In the rows, zero is written as 128.
Group and class of each row
[117 164 167 169  94 103 157 123  81 117 139 121 146 123 171 158  90 120
 122 229 118 118 142 110 169 120 119 148 153 116 124 140 112 122 154 129
 144]
K > Fami
[125 141  94  98 103  88 139 135 116 135 105 137 146 128 125 131 142 103
 140 115 127 118 161 114 145 127 145  83 134 156 127 151 154 140 135  93
 148]
V > Noz
[100 208 117 143 118 102 157 118  74 117 111 130 131 138 161 115  89 100
 114 167 109 103 175 145 162 108 130 185 115 126 130 131 115 124 119 137
 109]
M > gama
[123 196  94 187  96  89 174 129  90 159 104 129 127 123 143 103  95  73
 116 113 122 138 173 235 119  96 151 202 128 113 168 180 133 127 127 140
 120]
M > Sefir
[136 151  88 118  99  84 159 133  94 145 140 141 148 136 149 109 106  80
 123 128 116 117 181 112 150 118 127 170 128 190 135 133 159 128 108 143
 139]
V > Noz
[136 179 106 159  82  85 159 113 100 146  90 126 111 112 159 118  78  88
 127 158 112 124 187 217 144  88 116 210 132  98 122 159 112  83 136 139
 142]
M > gama
[132 195 127 146  92 111 155 110  91 148 111 134 117 160 135 116  97 103
 122 177 127 113 175 152 170 140 128 173 129 118 126 140 115 123 107 151
 141]
M > gama
[133 164 152 156 113 103 144 107 126 132 126 143 146 109 152 137  96 116
 143 211 119 111 127 126 143 124 124 159 130  96 126 121 107 115 162 152
 117]
R > labu
[121 184 105  91 133 124 132 155 100 147 110 131 150 135 127 117 121 101
 127 137 146 107 140 166 152 108 121 143 123 199 118 148 142 147 114 196
 129]
V > mor
[117 228 113 160 119 125 139 113  83 135 149 132 134 125 161 127 105 118
 115 175 128 120 127  72 150 115 134 160 136 103 126 112 134 128 150 135
 129]
R > gegok
[106 136 104 129  85  92 168 151  86 138  98 139 168 167 149 122 105 106
 111 178 106 107 148 126 175 122 126 150 134 147 108 139 121 161 110 127
 138]
V > mor
[134 143 104 103 133 105 139 115  93 156 108 106 151 163 107 105 103 109
 123 135 131 119 156  80 158 125 128 131 134 157  98 125 131 144 105 142
 138]
V > Noz
[100 203 106 103 109  96 118 128  88 166 129 130 157 158 134 111  88  96
 152 132 143 111 185 124 156 139 115 156 132 150 150 138 122  98  93 146
 151]
V > Noz
[111 186 130 149  96  91 138 124  58 144 103 102 123 135 151 109  71  92
 122 139  96 116 197 199 167  90 115 158 133 100 180 149 136 131 154 190
 122]
M > gama
[117 140  98 112  84 151 141 122  99 140 106 126 126 146 111 103 111  96
 136 127 129 109 165  93 173 114 135 151 139 139 120 139 138 120 116 155
 147]
V > Noz
[139 164 107 145 122 108 132 141 118 132  93 125 127  74 122   4 135  86
 118  85 116 128 149 183 130 122 128 171 122 104 143 121 132 126 125 136
 135]
M > gama
[134 218  99 178 108  83 183 123  77 121 110 121 141 144 155 120  75  91
 114 182 119 127 179 162 170  94 170 177 158  93 135 148 128 125 169 130
 136]
M > gama
[101 205 135 196  63  83 156 123  87 122 130 121 141 120 145 158  77 148
 118 252 108 118 164 113 178 136 112 122 126 157 112 151 100 120 178 118
 174]
K > Mebi
[ 98 192 174 200  96  95 137 101  88 136 140 190 156  99 172 145  94 139
 156 249 109  72 188  64 190 103 112 111 100  98 134 143  85 130 177  91
 147]
K > Mebi
[ 95 227 165 185  90 120 144 111  93 120 114 133 154 126 161 143 106 144
 112 231 120 135 154  96 184 110 122 152 122 105 136 135 103 129 165 131
 118]
K > Mebi
[142 160  98 144 120  96 159  90 109 144  85 138 146 143 120 107  94  91
 124 171 142 122 169 169 160 127 109 179 115 131 124 133  99 119 121 133
 146]
M > gama
[123 146 108 132 118 114 163 129 105 150  86 153 124 130 152 127 103 103
 122 125 129 126 148 193 139 104 109 171 105 109 132 146 139 122 119 137
 148]
M > gama
[115 148 126 160  80  99 117 167  85 133 126 105 138 119 150 111 107  79
 116 129  94 129 177 186 151 108 138 188 148  89 135 157 126 138 140 133
 147]
M > gama
[124 207 153 176  83 106 167 105 122 111 117 147 147 142 204 139 114 127
 119 223 146 125 153 105 171  93 165 171 134  90 113 149 100 121 163 181
 115]
R > gegok
